Below are the code and all the weights of a small trained network. Each question names an input and a class and asks about switching units off, where a switched-off unit gives its printed mean instead of its output.

import numpy as np


def w(rows, s, z=0):
    codes = np.array(rows[::2]) - 128.0
    scale = np.full(codes.shape[1], s)
    scale[-1] = z or s
    return codes * scale


def norm(h):
    return h / np.sqrt((h * h).mean(-1, keepdims=True) + 1e-5)


def f(y):
    return np.maximum(y, 0)


def log_softmax(a):
    a = a - a.max(-1, keepdims=True)
    return a - np.log(np.exp(a).sum(-1, keepdims=True))


def net(x, mask):
    res = np.array(x, float).reshape(1, 6) / 4 @ E
    u = 0
    for l in range(3):
        y = f(norm(res) @ A[l][:, :-1].T + A[l][:, -1])
        res = res + np.where(mask[u : u + 5], y, B[l][:, -1]) @ B[l][:, :-1]
        u += 5
    return log_softmax(norm(res)[-1] @ U[:, :-1].T + U[:, -1])


A, B = {}, {}
E = w([
[123,71,147,131,111,92,221,50],'x0',
[100,97,166,179,153,213,125,95],'x1',
[195,139,225,112,148,165,179,186],'x2',
[172,148,170,158,52,131,81,89],'x3',
[120,253,132,159,146,144,141,152],'x4',
[185,125,137,59,163,200,143,150],'x5',
],0.0073)
A[0] = w([
[53,60,110,176,120,32,144,128,99],'0.n1',
[125,67,122,84,62,92,117,45,130],'0.n2',
[156,86,127,129,88,161,72,169,179],'0.n3',
[141,94,129,151,101,99,109,2,137],'0.n4',
[158,175,115,91,110,156,124,111,4],'0.n5',
],0.0085,0.0027)
B[0] = w([
[38,135,97,175,163,97,46,193,254],'0.n1',
[134,72,60,197,28,29,76,160,249],'0.n2',
[63,152,138,135,254,165,13,89,202],'0.n3',
[57,33,133,36,35,132,104,154,252],'0.n4',
[165,97,218,155,96,131,97,186,145],'0.n5',
],0.0067,0.0059)
A[1] = w([
[130,79,97,194,108,66,93,56,111],'1.n1',
[139,205,78,53,136,35,151,205,136],'1.n2',
[145,191,130,254,48,99,158,71,163],'1.n3',
[188,251,168,152,147,146,28,140,122],'1.n4',
[240,224,109,148,124,129,78,171,2],'1.n5',
],0.0074,0.0019)
B[1] = w([
[186,41,147,113,62,92,135,147,254],'1.n1',
[78,153,164,139,118,188,125,12,227],'1.n2',
[84,93,163,142,135,124,83,3,183],'1.n3',
[187,148,58,70,33,177,146,170,251],'1.n4',
[170,138,156,83,127,163,79,157,193],'1.n5',
],0.012,0.0053)
A[2] = w([
[134,160,221,119,92,239,101,80,176],'2.n1',
[163,114,215,184,59,168,227,115,143],'2.n2',
[38,122,109,164,246,71,97,117,140],'2.n3',
[148,64,254,153,162,102,233,170,2],'2.n4',
[130,139,89,156,247,183,182,118,128],'2.n5',
],0.0083,0.0025)
B[2] = w([
[81,163,154,147,175,18,96,84,254],'2.n1',
[140,183,39,84,149,143,139,128,178],'2.n2',
[180,162,251,175,71,216,204,136,190],'2.n3',
[162,94,81,142,157,172,223,121,150],'2.n4',
[207,76,68,121,103,110,125,87,165],'2.n5',
],0.012,0.0071)
U = w([
[193,59,58,143,165,112,218,101,127],'0',
[104,212,138,91,169,109,83,35,144],'1',
[140,87,117,125,223,106,115,228,79],'2',
[74,131,117,164,172,79,156,229,6],'3',
[77,150,199,216,123,183,198,120,131],'4',
[30,18,122,179,38,62,71,130,149],'5',
[200,175,96,73,98,177,78,249,136],'6',
],0.016,0.019)

Each question gives the input, the list of numbers given to net, and the class t.
The units are the neurons (one row each of A and B). Each row of codes is followed by its name. A weight is (code - 128) times the scale printed after its matrix; where a second scale follows, it is the last column's (A, B and U).
mask holds one flag per neuron, layer by layer. A switched-off neuron (its flag False) gives its mean, the last column of its row in B, instead of its output. The means were averaged over made-up inputs and are rounded, as every weight is.
A unit's drop is (log p(t) with every unit on - log p(t) with that unit switched off) / (log p(t) with every unit on - log p(t) with every unit switched off).
The circuit of an input: a set's keep is (log p(t) with only the set's units on - log p(t) with every unit switched off) / (log p(t) with every unit on - log p(t) with every unit switched off). Starting from the 12 units with the biggest drops (on a tie, the unit counted first), units are removed one at a time, each time the one whose removal leaves the highest keep (on an exact tie, the one counted first), for as long as the keep stays at least 0.8.
units of the circuit, in order: the units of the circuit, biggest drop first
top k neurons: the k neurons with the biggest drops, biggest first
k most important neurons of layer l: the k neurons of layer l with the biggest drops, biggest first
input [-4,8,2,-6,5,-7], class 1: top 2 neurons : (0.n4, 0.n1)
input [-1,5,2,5,0,6], class 1: units of the circuit, in order : (2.n1)
input [2,-4,5,-1,-3,1], class 0: top 2 neurons : (0.n1, 2.n4)
input [-4,-8,4,6,-8,1], class 6: units of the circuit, in order : (0.n4, 0.n3, 1.n4)
input [5,0,7,-8,5,-7], class 4: 3 most important neurons of layer 1 : (1.n4, 1.n1, 1.n2)
input [-1,4,-7,-7,2,-6], class 4: top 3 neurons : (2.n3, 0.n2, 1.n4)
input [2,-6,3,-7,-3,-8], class 4: top 4 neurons : (2.n3, 1.n4, 0.n1, 0.n4)
input [4,8,6,-4,-3,-6], class 0: units of the circuit, in order : (2.n4, 2.n2)
input [-2,-2,-5,-6,3,1], class 4: units of the circuit, in order : (2.n3, 1.n4)
input [0,4,-7,6,7,7], class 6: top 2 neurons : (1.n4, 1.n2)
input [-1,0,1,-8,0,6], class 0: units of the circuit, in order : (2.n5, 0.n4, 1.n4)
input [-1,-6,-2,7,5,-3], class 1: units of the circuit, in order : (0.n2, 1.n2)
input [-4,-3,8,-7,-1,4], class 1: units of the circuit, in order : (1.n2, 2.n1)
input [0,5,8,1,-2,-4], class 1: units of the circuit, in order : (2.n1, 2.n2)
input [2,-1,0,-4,-2,3], class 0: 2 most important neurons of layer 0 : (0.n1, 0.n4)
input [0,7,1,-6,5,-7], class 4: units of the circuit, in order : (2.n3)
input [-6,-8,0,7,3,-7], class 1: units of the circuit, in order : (1.n2, 0.n2)
input [8,-2,2,-1,4,2], class 1: 2 most important neurons of layer 1 : (1.n1, 1.n3)
input [2,-4,3,3,4,2], class 1: top 2 neurons : (2.n1, 0.n3)
input [-5,-6,-8,-5,5,6], class 1: units of the circuit, in order : (1.n2)
input [-1,-5,-2,-7,-5,8], class 0: 2 most important neurons of layer 0 : (0.n4, 0.n1)
input [-3,3,-6,4,3,8], class 6: top 2 neurons : (1.n4, 1.n2)
input [7,4,6,6,-7,6], class 0: top 2 neurons : (2.n4, 2.n2)
input [-6,2,6,-6,-5,5], class 2: top 2 neurons : (2.n3, 0.n2)
